Here is a tiny trained network, its code and every weight. The questions are about switching its units off for an input and a class, where a switched-off unit gives its printed mean instead of its output.

import numpy as np


def w(rows, s, z=0):
    codes = np.array(rows[::2]) - 128.0
    scale = np.full(codes.shape[1], s)
    scale[-1] = z or s
    return codes * scale


def f(y):
    return y / 2 * (1 + np.tanh(0.7978845608 * (y + 0.044715 * y**3)))


def log_softmax(a):
    a = a - a.max(-1, keepdims=True)
    return a - np.log(np.exp(a).sum(-1, keepdims=True))


def net(x, mask):
    res = np.array(x, float).reshape(1, 2) / 4 @ E
    y = f(res @ A[0][:, :-1].T + A[0][:, -1])
    res = res + np.where(mask, y, B[0][:, -1]) @ B[0][:, :-1]
    return log_softmax(res[-1] @ U[:, :-1].T + U[:, -1])


A, B = {}, {}
E = w([
[120,47,39,128,55],'x0',
[103,152,171,255,116],'x1',
],0.0097)
A[0] = w([
[141,99,123,148,155,224],'neuron 0',
[129,48,64,171,107,91],'neuron 1',
[115,133,149,120,87,255],'neuron 2',
[150,97,133,45,110,84],'neuron 3',
[133,99,94,143,109,149],'neuron 4',
[117,96,103,155,52,75],'neuron 5',
[148,139,113,145,115,248],'neuron 6',
[135,103,143,249,99,103],'neuron 7',
[125,119,98,230,150,105],'neuron 8',
[141,89,146,132,119,183],'neuron 9',
[160,110,207,133,196,122],'neuron 10',
[141,102,102,18,133,101],'neuron 11',
[137,111,177,196,68,102],'neuron 12',
[148,70,91,136,94,153],'neuron 13',
[120,222,179,94,120,90],'neuron 14',
],0.02,0.011)
B[0] = w([
[169,63,211,118,172,209],'neuron 0',
[105,194,171,235,39,223],'neuron 1',
[214,15,244,81,101,242],'neuron 2',
[83,171,59,48,116,202],'neuron 3',
[147,169,136,186,132,185],'neuron 4',
[118,201,36,211,85,192],'neuron 5',
[178,16,238,116,169,234],'neuron 6',
[74,149,89,3,144,251],'neuron 7',
[81,130,38,77,146,212],'neuron 8',
[212,184,213,77,138,169],'neuron 9',
[155,228,135,191,70,240],'neuron 10',
[40,111,80,38,170,252],'neuron 11',
[45,132,81,87,146,207],'neuron 12',
[143,155,128,215,120,220],'neuron 13',
[77,175,94,252,55,230],'neuron 14',
],0.028,0.011)
U = w([
[5,151,154,22,109,143],'0',
[100,214,187,248,44,182],'1',
[183,41,241,112,140,254],'2',
[207,169,138,129,221,67],'3',
[219,197,108,172,206,63],'4',
[186,143,105,146,133,53],'5',
[102,54,104,167,193,73],'6',
],0.011,0.0068)

Each question gives the input, the list of numbers given to net, and the class t.
The units are the neurons (one row each of A and B). Each row of codes is followed by its name. A weight is (code - 128) times the scale printed after its matrix; where a second scale follows, it is the last column's (A, B and U).
mask holds one flag per neuron, in row order. A switched-off neuron (its flag False) gives its mean, the last column of its row in B, instead of its output. The means were averaged over made-up inputs and are rounded, as every weight is.
A unit's drop is (log p(t) with every unit on - log p(t) with that unit switched off) / (log p(t) with every unit on - log p(t) with every unit switched off).
most important unit: the unit with the biggest drop
top k neurons: the k neurons with the biggest drops, biggest first
drop of u: that unit's drop, to one decimal
input [-7,-6], class 1: most important unit => neuron 14
input [-1,4], class 0: top 3 neurons => [neuron 7; neuron 12; neuron 8]
input [-3,3], class 2: top 3 neurons => [neuron 11; neuron 3; neuron 1]
input [7,-6], class 1: top 4 neurons => [neuron 1; neuron 13; neuron 7; neuron 4]
input [6,7], class 0: top 3 neurons => [neuron 7; neuron 8; neuron 12]
input [6,-5], class 1: top 3 neurons => [neuron 1; neuron 13; neuron 7]
input [3,3], class 2: top 2 neurons => [neuron 11; neuron 14]
input [-5,5], class 0: top 2 neurons => [neuron 7; neuron 1]
input [8,-6], class 1: top 2 neurons => [neuron 1; neuron 13]
input [3,1], class 2: top 2 neurons => [neuron 14; neuron 10]
input [-3,1], class 2: top 2 neurons => [neuron 1; neuron 5]
input [3,-2], class 2: top 2 neurons => [neuron 14; neuron 10]
input [7,8], class 0: drop of neuron 7 => 9.1
input [-1,-3], class 2: most important unit => neuron 7
input [2,4], class 0: drop of neuron 8 => 0.5
input [1,4], class 0: drop of neuron 7 => 3.2
